Here is a tiny trained network, its code and every weight. The questions are about switching its units off for an input and a target symbol, where a switched-off unit gives its printed mean instead of its output.

import numpy as np


def w(rows, s, z=0):
    codes = np.array(rows[::2]) - 128.0
    scale = np.full(codes.shape[1], s)
    scale[-1] = z or s
    return codes * scale


def f(y):
    return y / 2 * (1 + np.tanh(0.7978845608 * (y + 0.044715 * y**3)))


def softmax(a):
    e = np.exp(a - a.max(-1, keepdims=True))
    return e / e.sum(-1, keepdims=True)


def log_softmax(a):
    a = a - a.max(-1, keepdims=True)
    return a - np.log(np.exp(a).sum(-1, keepdims=True))


def net(x, mask):
    ids = ['Ψγζθλμπω'.index(c) for c in x.split()]
    T = len(ids)
    res = E[ids] + P[:T]
    r = res
    for j in range(2):
        rows = slice(2 * j, 2 * j + 2)
        q, k, v = (r @ M[0][rows].T for M in (Q, K, V))
        z = softmax(np.where(np.tri(T) > 0, q @ k.T / 2**0.5, -1e9)) @ v
        o = O[0][rows]
        res = res + np.where(mask[j], z, o[:, -1]) @ o[:, :-1]
    y = f(res @ A[0][:, :-1].T + A[0][:, -1])
    res = res + np.where(mask[2:26], y, B[0][:, -1]) @ B[0][:, :-1]
    return log_softmax(res[-1] @ U[:, :-1].T + U[:, -1])


Q, K, V, O, A, B = {}, {}, {}, {}, {}, {}
E = w([
[86,142,140],'Ψ',
[207,44,178],'γ',
[83,143,131],'ζ',
[12,199,138],'θ',
[168,116,76],'λ',
[92,144,135],'μ',
[217,77,84],'π',
[46,93,248],'ω',
],0.012)
P = w([
[139,188,118],'0',
[34,2,71],'1',
[127,151,57],'2',
[143,187,228],'3',
[29,21,88],'4',
[161,149,25],'5',
],0.0079)
Q[0] = w([
[144,137,43],'h0',
[210,247,198],'h0',
[119,111,201],'h1',
[4,108,243],'h1',
],0.014)
K[0] = w([
[129,22,168],'h0',
[85,61,6],'h0',
[25,106,145],'h1',
[64,72,246],'h1',
],0.013)
V[0] = w([
[180,87,201],'h0',
[197,80,4],'h0',
[104,194,104],'h1',
[57,66,209],'h1',
],0.013)
O[0] = w([
[105,79,118,67],'h0',
[97,149,252,1],'h0',
[152,133,166,151],'h1',
[158,114,31,228],'h1',
],0.014,0.007)
A[0] = w([
[158,140,131,77],'n0',
[60,158,124,173],'n1',
[184,119,139,208],'n2',
[117,60,198,215],'n3',
[131,114,94,4],'n4',
[90,65,57,104],'n5',
[206,69,187,219],'n6',
[144,114,95,47],'n7',
[175,177,128,90],'n8',
[150,148,151,72],'n9',
[45,40,116,18],'n10',
[77,74,120,20],'n11',
[116,109,144,79],'n12',
[106,131,144,191],'n13',
[96,96,202,130],'n14',
[14,132,106,168],'n15',
[117,122,127,84],'n16',
[188,254,139,111],'n17',
[186,188,83,130],'n18',
[170,77,122,39],'n19',
[150,61,151,132],'n20',
[179,87,125,50],'n21',
[121,110,167,95],'n22',
[219,196,203,148],'n23',
],0.009,0.0035)
B[0] = w([
[119,142,149,124],'n0',
[182,122,90,142],'n1',
[78,127,99,140],'n2',
[140,144,65,149],'n3',
[180,125,161,165],'n4',
[53,108,185,253],'n5',
[92,184,35,145],'n6',
[162,111,149,173],'n7',
[151,157,177,137],'n8',
[128,127,156,125],'n9',
[160,253,159,152],'n10',
[150,199,158,135],'n11',
[168,152,135,122],'n12',
[127,113,99,131],'n13',
[185,136,111,147],'n14',
[170,172,61,160],'n15',
[140,138,133,124],'n16',
[247,172,180,166],'n17',
[167,80,183,218],'n18',
[155,161,97,144],'n19',
[135,194,96,131],'n20',
[152,160,103,140],'n21',
[156,131,135,131],'n22',
[12,90,182,154],'n23',
],0.017,0.014)
U = w([
[62,145,126,53],'Ψ',
[43,161,9,235],'γ',
[54,147,130,33],'ζ',
[152,187,97,26],'θ',
[2,169,219,146],'λ',
[65,151,147,187],'μ',
[20,224,150,36],'π',
[51,32,119,254],'ω',
],0.0047,0.0029)

Each question gives the input, a string of symbols that net reads in full, and the target symbol t.
The units are the heads (2 rows each of Q, K, V and O) and the neurons (one row each of A and B). Each row of codes is followed by its name. A weight is (code - 128) times the scale printed after its matrix; where a second scale follows, it is the last column's (O, A, B and U).
mask holds one flag per unit, heads first, then neurons. A switched-off unit (its flag False) gives its mean, the last column of its rows in O or B, instead of its output. The means were averaged over made-up inputs and are rounded, as every weight is.
A unit's drop is (log p(t) with every unit on - log p(t) with that unit switched off) / (log p(t) with every unit on - log p(t) with every unit switched off).
The circuit of an input: a set's keep is (log p(t) with only the set's units on - log p(t) with every unit switched off) / (log p(t) with every unit on - log p(t) with every unit switched off). Starting from the 12 units with the biggest drops (on a tie, the unit counted first), units are removed one at a time, each time the one whose removal leaves the highest keep (on an exact tie, the one counted first), for as long as the keep stays at least 0.8.
units of the circuit, in order: the units of the circuit, biggest drop first
most important unit: the unit with the biggest drop
k most important neurons: the k neurons with the biggest drops, biggest first
heads that matter: for each layer, one digit per head in row order, 1 if its drop is at least 0.15 and else 0, layers parted by /
drop when u is switched off: that unit's drop, to one decimal
input θ γ ζ Ψ ω θ, target ω: heads that matter	01
input Ψ Ψ θ θ λ, target ω: units of the circuit, in order	[h0, n5, n18]
input λ λ θ γ, target λ: units of the circuit, in order	[h0]
input μ Ψ θ θ, target θ: units of the circuit, in order	[n5, h0]
input μ ω Ψ Ψ, target ω: heads that matter	01
input θ θ θ ζ, target θ: units of the circuit, in order	[h0, n5]
input μ π γ γ ω, target π: units of the circuit, in order	[n10, h0, n18]
input ω γ ω γ Ψ, target π: 3 most important neurons	[n5, n10, n11]
input θ θ ω, target ω: heads that matter	11
input λ θ ζ λ Ψ λ, target λ: heads that matter	11
input θ λ θ, target θ: heads that matter	10
input μ λ γ θ θ, target ω: 2 most important neurons	[n5, n18]
input π ζ λ θ μ, target ω: units of the circuit, in order	[h0, n5, n18]
input π θ θ ω, target ω: heads that matter	01
input Ψ θ θ γ μ, target π: 2 most important neurons	[n10, n5]
input γ λ θ π, target λ: 2 most important neurons	[n23, n15]
input ζ λ γ γ γ, target π: most important unit	h0
input θ γ θ Ψ, target θ: 3 most important neurons	[n5, n17, n23]
input θ λ θ λ λ γ, target γ: 3 most important neurons	[n6, n5, n18]
input θ θ λ θ μ, target ω: most important unit	h0
input λ λ Ψ λ λ, target γ: 3 most important neurons	[n18, n5, n17]
input γ λ λ γ θ, target π: drop when h1 is switched off	0.0
input γ λ π, target γ: drop when n7 is switched off	0.1
input λ Ψ ω γ λ, target π: drop when n10 is switched off	0.5
input θ θ γ, target γ: drop when n6 is switched off	0.4
